Here is a tiny trained network, its code and every weight. The questions are about switching its units off for an input and a class, where a switched-off unit gives its printed mean instead of its output.

import numpy as np


def w(rows, s, z=0):
    codes = np.array(rows[::2]) - 128.0
    scale = np.full(codes.shape[1], s)
    scale[-1] = z or s
    return codes * scale


def norm(h):
    return h / np.sqrt((h * h).mean(-1, keepdims=True) + 1e-5)


def f(y):
    return np.maximum(y, 0)


def log_softmax(a):
    a = a - a.max(-1, keepdims=True)
    return a - np.log(np.exp(a).sum(-1, keepdims=True))


def net(x, mask):
    res = np.array(x, float).reshape(1, 3) / 4 @ E
    u = 0
    for l in range(3):
        y = f(norm(res) @ A[l][:, :-1].T + A[l][:, -1])
        res = res + np.where(mask[u : u + 3], y, B[l][:, -1]) @ B[l][:, :-1]
        u += 3
    return log_softmax(norm(res)[-1] @ U[:, :-1].T + U[:, -1])


A, B = {}, {}
E = w([
[138,245,147,135,144],'x0',
[89,98,102,2,133],'x1',
[74,132,206,123,113],'x2',
],0.0057)
A[0] = w([
[70,63,87,124,45,122],'0.n1',
[209,155,3,107,125,4],'0.n2',
[57,191,87,120,163,220],'0.n3',
],0.0064,0.0033)
B[0] = w([
[172,205,162,93,96,248],'0.n1',
[159,30,128,185,255,230],'0.n2',
[163,194,145,52,100,253],'0.n3',
],0.0078,0.0029)
A[1] = w([
[98,145,104,242,115,6],'1.n1',
[1,146,188,127,128,180],'1.n2',
[121,27,119,140,59,48],'1.n3',
],0.0089,0.0015)
B[1] = w([
[35,4,54,28,42,248],'1.n1',
[143,19,93,254,192,252],'1.n2',
[242,242,175,210,106,230],'1.n3',
],0.0092,0.0032)
A[2] = w([
[66,81,92,54,69,173],'2.n1',
[179,123,157,138,6,148],'2.n2',
[72,121,97,177,2,4],'2.n3',
],0.0083,0.0031)
B[2] = w([
[65,101,84,73,53,231],'2.n1',
[99,250,148,71,146,253],'2.n2',
[113,105,59,58,86,208],'2.n3',
],0.011,0.0045)
U = w([
[70,83,97,60,62,115],'0',
[150,218,164,145,111,17],'1',
[126,6,121,191,153,251],'2',
],0.015,0.0026)

Each question gives the input, the list of numbers given to net, and the class t.
The units are the neurons (one row each of A and B). Each row of codes is followed by its name. A weight is (code - 128) times the scale printed after its matrix; where a second scale follows, it is the last column's (A, B and U).
mask holds one flag per neuron, layer by layer. A switched-off neuron (its flag False) gives its mean, the last column of its row in B, instead of its output. The means were averaged over made-up inputs and are rounded, as every weight is.
A unit's drop is (log p(t) with every unit on - log p(t) with that unit switched off) / (log p(t) with every unit on - log p(t) with every unit switched off).
The circuit of an input: a set's keep is (log p(t) with only the set's units on - log p(t) with every unit switched off) / (log p(t) with every unit on - log p(t) with every unit switched off). Starting from all 9 units, units are removed one at a time, each time the one whose removal leaves the highest keep (on an exact tie, the one counted first), for as long as the keep stays at least 0.8.
units of the circuit, in order: the units of the circuit, biggest drop first
unit that matters most: the unit with the biggest drop
top k neurons: the k neurons with the biggest drops, biggest first
top k neurons in layer l: the k neurons of layer l with the biggest drops, biggest first
drop of u: that unit's drop, to one decimal
input [7,4,-8], class 2: units of the circuit, in order => 0.n2
input [-8,5,-7], class 1: top 2 neurons => 1.n3; 1.n1
input [8,-8,-1], class 0: units of the circuit, in order => 1.n1; 1.n3
input [0,-8,8], class 0: top 2 neurons => 1.n1; 2.n3
input [5,2,7], class 2: top 2 neurons => 1.n2; 2.n2
input [-3,1,4], class 2: top 2 neurons => 1.n2; 0.n3
input [3,-6,-8], class 2: top 2 neurons => 0.n2; 2.n2
input [-8,-7,5], class 1: top 3 neurons => 1.n3; 2.n2; 2.n1
input [8,-8,0], class 0: top 2 neurons => 1.n1; 0.n1
input [2,4,8], class 2: top 2 neurons => 1.n2; 1.n1
input [7,-7,5], class 0: top 3 neurons => 1.n1; 0.n1; 1.n3
input [7,1,-8], class 2: top 2 neurons => 0.n2; 2.n2
input [-6,4,3], class 1: units of the circuit, in order => 1.n3; 1.n1
input [2,-3,2], class 0: top neuron in layer 1 => 1.n3
input [-8,-2,-7], class 1: top 2 neurons => 1.n3; 1.n2
input [4,-8,7], class 0: top 2 neurons => 1.n1; 2.n3
input [-4,-8,-5], class 0: drop of 0.n2 => 0.0
input [2,-6,-3], class 0: drop of 1.n1 => 0.5
input [-6,-2,8], class 2: drop of 1.n2 => 2.4
input [-1,-1,-3], class 2: unit that matters most => 0.n2
